Below is a small trained network, with its code and all its weights. Each question gives an input and a class and asks what happens when units are switched off, that is, made to give their printed mean instead of their output.

import numpy as np


def w(rows, s, z=0):
    codes = np.array(rows[::2]) - 128.0
    scale = np.full(codes.shape[1], s)
    scale[-1] = z or s
    return codes * scale


def norm(h):
    return h / np.sqrt((h * h).mean(-1, keepdims=True) + 1e-5)


def f(y):
    return np.maximum(y, 0)


def log_softmax(a):
    a = a - a.max(-1, keepdims=True)
    return a - np.log(np.exp(a).sum(-1, keepdims=True))


def net(x, mask):
    res = np.array(x, float).reshape(1, 5) / 4 @ E
    u = 0
    for l in range(4):
        y = f(norm(res) @ A[l][:, :-1].T + A[l][:, -1])
        res = res + np.where(mask[u : u + 3], y, B[l][:, -1]) @ B[l][:, :-1]
        u += 3
    return log_softmax(norm(res)[-1] @ U[:, :-1].T + U[:, -1])


A, B = {}, {}
E = w([
[127,125,119,130,141,116,121,141,118,128,134,138],'x0',
[194,230,144,123,138,229,52,168,137,23,221,151],'x1',
[122,97,101,240,216,131,131,145,255,98,72,72],'x2',
[140,139,120,125,109,136,129,126,133,127,112,110],'x3',
[126,126,138,124,128,128,125,133,130,125,122,131],'x4',
],0.0023)
A[0] = w([
[159,180,79,155,174,145,64,88,166,105,124,102,7],'0.n0',
[136,195,72,127,178,160,81,143,142,80,147,124,20],'0.n1',
[100,118,67,16,63,49,144,84,4,219,77,117,47],'0.n2',
],0.0027,0.0019)
B[0] = w([
[89,68,195,153,82,145,227,198,169,116,151,140,164],'0.n0',
[126,100,198,144,41,188,197,173,133,85,177,106,177],'0.n1',
[107,55,239,253,56,236,195,170,249,62,236,194,254],'0.n2',
],0.0025,0.0041)
A[1] = w([
[115,116,76,100,117,71,153,175,75,204,103,168,5],'1.n0',
[99,122,191,88,55,159,155,121,115,115,171,143,173],'1.n1',
[91,54,101,187,167,32,191,122,152,232,4,76,131],'1.n2',
],0.0026,0.0023)
B[1] = w([
[175,116,132,173,132,62,114,51,115,188,132,113,128],'1.n0',
[164,163,67,132,178,89,97,145,96,167,99,148,255],'1.n1',
[107,201,46,3,181,91,46,87,115,79,71,100,247],'1.n2',
],0.0028,0.0038)
A[2] = w([
[70,32,211,78,17,94,230,84,61,237,143,178,82],'2.n0',
[169,177,152,63,83,137,116,172,2,123,171,114,35],'2.n1',
[170,179,157,74,67,156,98,149,9,138,177,161,2],'2.n2',
],0.0027,0.0013)
B[2] = w([
[133,60,230,250,164,187,188,254,236,64,188,47,254],'2.n0',
[162,181,46,64,102,116,110,40,78,143,86,157,210],'2.n1',
[88,167,35,63,125,95,93,47,105,124,58,125,226],'2.n2',
],0.0029,0.0032)
A[3] = w([
[146,143,93,109,152,38,90,99,32,210,137,167,3],'3.n0',
[134,91,112,96,188,60,85,118,136,163,89,123,30],'3.n1',
[168,87,238,255,90,202,181,204,204,83,198,101,210],'3.n2',
],0.0035,0.0011)
B[3] = w([
[147,116,170,186,61,200,175,183,153,108,162,149,146],'3.n0',
[67,94,138,85,104,120,147,124,157,83,105,106,150],'3.n1',
[33,66,231,208,28,202,252,248,207,180,123,217,254],'3.n2',
],0.0039,0.0099)
U = w([
[49,20,249,250,19,239,248,247,243,116,220,220,227],'0',
[11,13,19,16,249,6,46,28,242,26,5,7,235],'1',
[251,21,206,230,252,7,5,3,4,252,250,65,3],'2',
[251,19,200,232,252,4,6,6,5,251,252,68,3],'3',
[253,23,202,237,253,2,4,5,6,250,249,71,3],'4',
[249,15,205,216,250,8,9,8,5,252,251,64,3],'5',
[252,252,11,8,18,229,13,28,8,23,241,245,229],'6',
],0.0041,0.004)

Each question gives the input, the list of numbers given to net, and the class t.
The units are the neurons (one row each of A and B). Each row of codes is followed by its name. A weight is (code - 128) times the scale printed after its matrix; where a second scale follows, it is the last column's (A, B and U).
mask holds one flag per neuron, layer by layer. A switched-off neuron (its flag False) gives its mean, the last column of its row in B, instead of its output. The means were averaged over made-up inputs and are rounded, as every weight is.
A unit's drop is (log p(t) with every unit on - log p(t) with that unit switched off) / (log p(t) with every unit on - log p(t) with every unit switched off).
most important unit: the unit with the biggest drop
k most important neurons: the k neurons with the biggest drops, biggest first
k most important neurons of layer l: the k neurons of layer l with the biggest drops, biggest first
drop of u: that unit's drop, to one decimal
input [4,-2,3,3,8], class 1: most important unit -> 3.n2
input [7,-7,1,5,-5], class 1: 3 most important neurons -> 1.n2, 3.n2, 0.n1
input [-5,8,-2,8,-1], class 6: 2 most important neurons -> 3.n2, 0.n2
input [-2,1,-5,4,-5], class 6: 2 most important neurons -> 1.n1, 2.n2
input [5,-8,3,4,8], class 1: 2 most important neurons -> 1.n2, 3.n2
input [7,1,0,-6,-3], class 6: 2 most important neurons -> 0.n2, 3.n2
input [4,-1,8,-2,7], class 1: 3 most important neurons -> 0.n2, 3.n2, 1.n2
input [6,7,-1,-4,-8], class 6: 2 most important neurons -> 0.n2, 3.n2
input [-1,1,-4,2,4], class 6: 2 most important neurons of layer 2 -> 2.n2, 2.n1
input [-2,-5,5,3,7], class 1: drop of 3.n2 -> 0.1
input [-8,4,-3,8,2], class 6: drop of 3.n1 -> 0.0
input [2,4,-7,0,3], class 6: drop of 3.n2 -> 0.2
